Below is a small trained network, with its code and all its weights. Each question gives an input and a class and asks what happens when units are switched off, that is, made to give their printed mean instead of their output.

import numpy as np


def w(rows, s, z=0):
    codes = np.array(rows[::2]) - 128.0
    scale = np.full(codes.shape[1], s)
    scale[-1] = z or s
    return codes * scale


def norm(h):
    return h / np.sqrt((h * h).mean(-1, keepdims=True) + 1e-5)


def f(y):
    return np.maximum(y, 0)


def log_softmax(a):
    a = a - a.max(-1, keepdims=True)
    return a - np.log(np.exp(a).sum(-1, keepdims=True))


def net(x, mask):
    res = np.array(x, float).reshape(1, 2) / 4 @ E
    u = 0
    for l in range(2):
        y = f(norm(res) @ A[l][:, :-1].T + A[l][:, -1])
        res = res + np.where(mask[u : u + 5], y, B[l][:, -1]) @ B[l][:, :-1]
        u += 5
    return log_softmax(norm(res)[-1] @ U[:, :-1].T + U[:, -1])


A, B = {}, {}
E = w([
[135,157,165,96,71,126,121,82,141,111,16],'x0',
[147,213,183,119,90,9,136,153,70,87,163],'x1',
],0.011)
A[0] = w([
[153,142,138,122,121,101,192,165,37,103,148,202],'0.n1',
[118,42,74,116,197,115,79,86,173,186,109,116],'0.n2',
[85,79,73,255,160,162,137,156,101,116,187,3],'0.n3',
[133,157,173,108,103,190,51,55,134,95,83,54],'0.n4',
[97,68,107,142,90,86,130,192,82,148,157,52],'0.n5',
],0.006,0.0025)
B[0] = w([
[102,107,102,176,250,130,70,175,93,211,210,255],'0.n1',
[91,254,177,108,147,125,71,162,94,137,144,247],'0.n2',
[159,129,104,250,166,93,215,108,115,117,153,232],'0.n3',
[164,94,99,251,158,114,215,109,47,76,182,228],'0.n4',
[234,78,181,118,115,115,184,98,79,78,61,180],'0.n5',
],0.0068,0.0054)
A[1] = w([
[95,113,88,247,229,145,135,131,66,160,156,92],'1.n1',
[58,184,129,131,166,176,63,140,151,136,104,4],'1.n2',
[149,140,149,32,140,116,2,159,95,68,172,56],'1.n3',
[63,70,30,164,165,221,154,103,196,154,115,161],'1.n4',
[172,198,174,150,141,130,143,145,82,93,102,121],'1.n5',
],0.0077,0.0017)
B[1] = w([
[119,127,137,67,37,164,124,84,150,89,35,254],'1.n1',
[123,93,114,40,60,122,41,180,215,182,165,151],'1.n2',
[63,133,133,114,157,183,82,96,227,172,149,149],'1.n3',
[125,174,173,165,216,2,127,176,64,136,224,186],'1.n4',
[113,86,82,139,180,191,147,168,152,152,148,179],'1.n5',
],0.0082,0.016)
U = w([
[55,192,184,84,183,97,25,174,135,166,182,153],'0',
[151,135,135,252,172,112,202,95,38,58,131,190],'1',
[84,104,111,23,18,228,119,85,203,101,55,177],'2',
[223,101,105,119,128,139,95,127,197,187,126,2],'3',
[168,90,98,137,94,119,112,138,207,166,137,26],'4',
[161,82,110,135,116,147,110,108,193,195,140,24],'5',
[145,106,65,108,112,110,132,103,204,168,144,50],'6',
[183,75,79,130,111,124,118,120,218,208,138,19],'7',
],0.014,0.0067)

Each question gives the input, the list of numbers given to net, and the class t.
The units are the neurons (one row each of A and B). Each row of codes is followed by its name. A weight is (code - 128) times the scale printed after its matrix; where a second scale follows, it is the last column's (A, B and U).
mask holds one flag per neuron, layer by layer. A switched-off neuron (its flag False) gives its mean, the last column of its row in B, instead of its output. The means were averaged over made-up inputs and are rounded, as every weight is.
A unit's drop is (log p(t) with every unit on - log p(t) with that unit switched off) / (log p(t) with every unit on - log p(t) with every unit switched off).
The circuit of an input: a set's keep is (log p(t) with only the set's units on - log p(t) with every unit switched off) / (log p(t) with every unit on - log p(t) with every unit switched off). Starting from all 10 units, units are removed one at a time, each time the one whose removal leaves the highest keep (on an exact tie, the one counted first), for as long as the keep stays at least 0.8.
units of the circuit, in order: the units of the circuit, biggest drop first
k most important neurons: the k neurons with the biggest drops, biggest first
top k neurons in layer l: the k neurons of layer l with the biggest drops, biggest first
drop of u: that unit's drop, to one decimal
input [-4,-6], class 0: top 2 neurons in layer 0 : [0.n2; 0.n4]
input [3,3], class 2: top 3 neurons in layer 0 : [0.n1; 0.n2; 0.n5]
input [-7,-2], class 1: units of the circuit, in order : [0.n3]
input [-6,-8], class 0: 2 most important neurons : [1.n4; 0.n2]
input [-2,0], class 2: 2 most important neurons : [1.n1; 1.n4]
input [-1,3], class 2: top 2 neurons in layer 0 : [0.n2; 0.n1]
input [-1,-3], class 2: 2 most important neurons : [0.n2; 1.n1]
input [-7,-5], class 1: top 2 neurons in layer 0 : [0.n3; 0.n1]
input [5,-4], class 1: 2 most important neurons : [0.n4; 0.n1]
input [4,-4], class 0: top 2 neurons in layer 1 : [1.n4; 1.n2]
input [8,2], class 1: 2 most important neurons : [1.n1; 0.n4]
input [8,-4], class 1: 2 most important neurons : [0.n4; 1.n1]
input [3,2], class 2: 2 most important neurons : [1.n4; 0.n5]
input [6,-2], class 1: units of the circuit, in order : [1.n1]
input [8,0], class 1: 3 most important neurons : [0.n4; 1.n1; 1.n2]
input [2,3], class 2: top 2 neurons in layer 0 : [0.n1; 0.n2]
input [7,1], class 1: 2 most important neurons : [1.n1; 0.n4]
input [-2,3], class 2: 2 most important neurons : [1.n4; 1.n1]
input [-5,2], class 1: 2 most important neurons : [0.n3; 1.n2]
input [5,-6], class 0: 2 most important neurons : [1.n4; 0.n2]
input [-8,-4], class 1: top neuron in layer 0 : [0.n3]
input [4,-7], class 0: drop of 1.n4 : 0.7
input [-1,2], class 2: drop of 1.n4 : 0.4
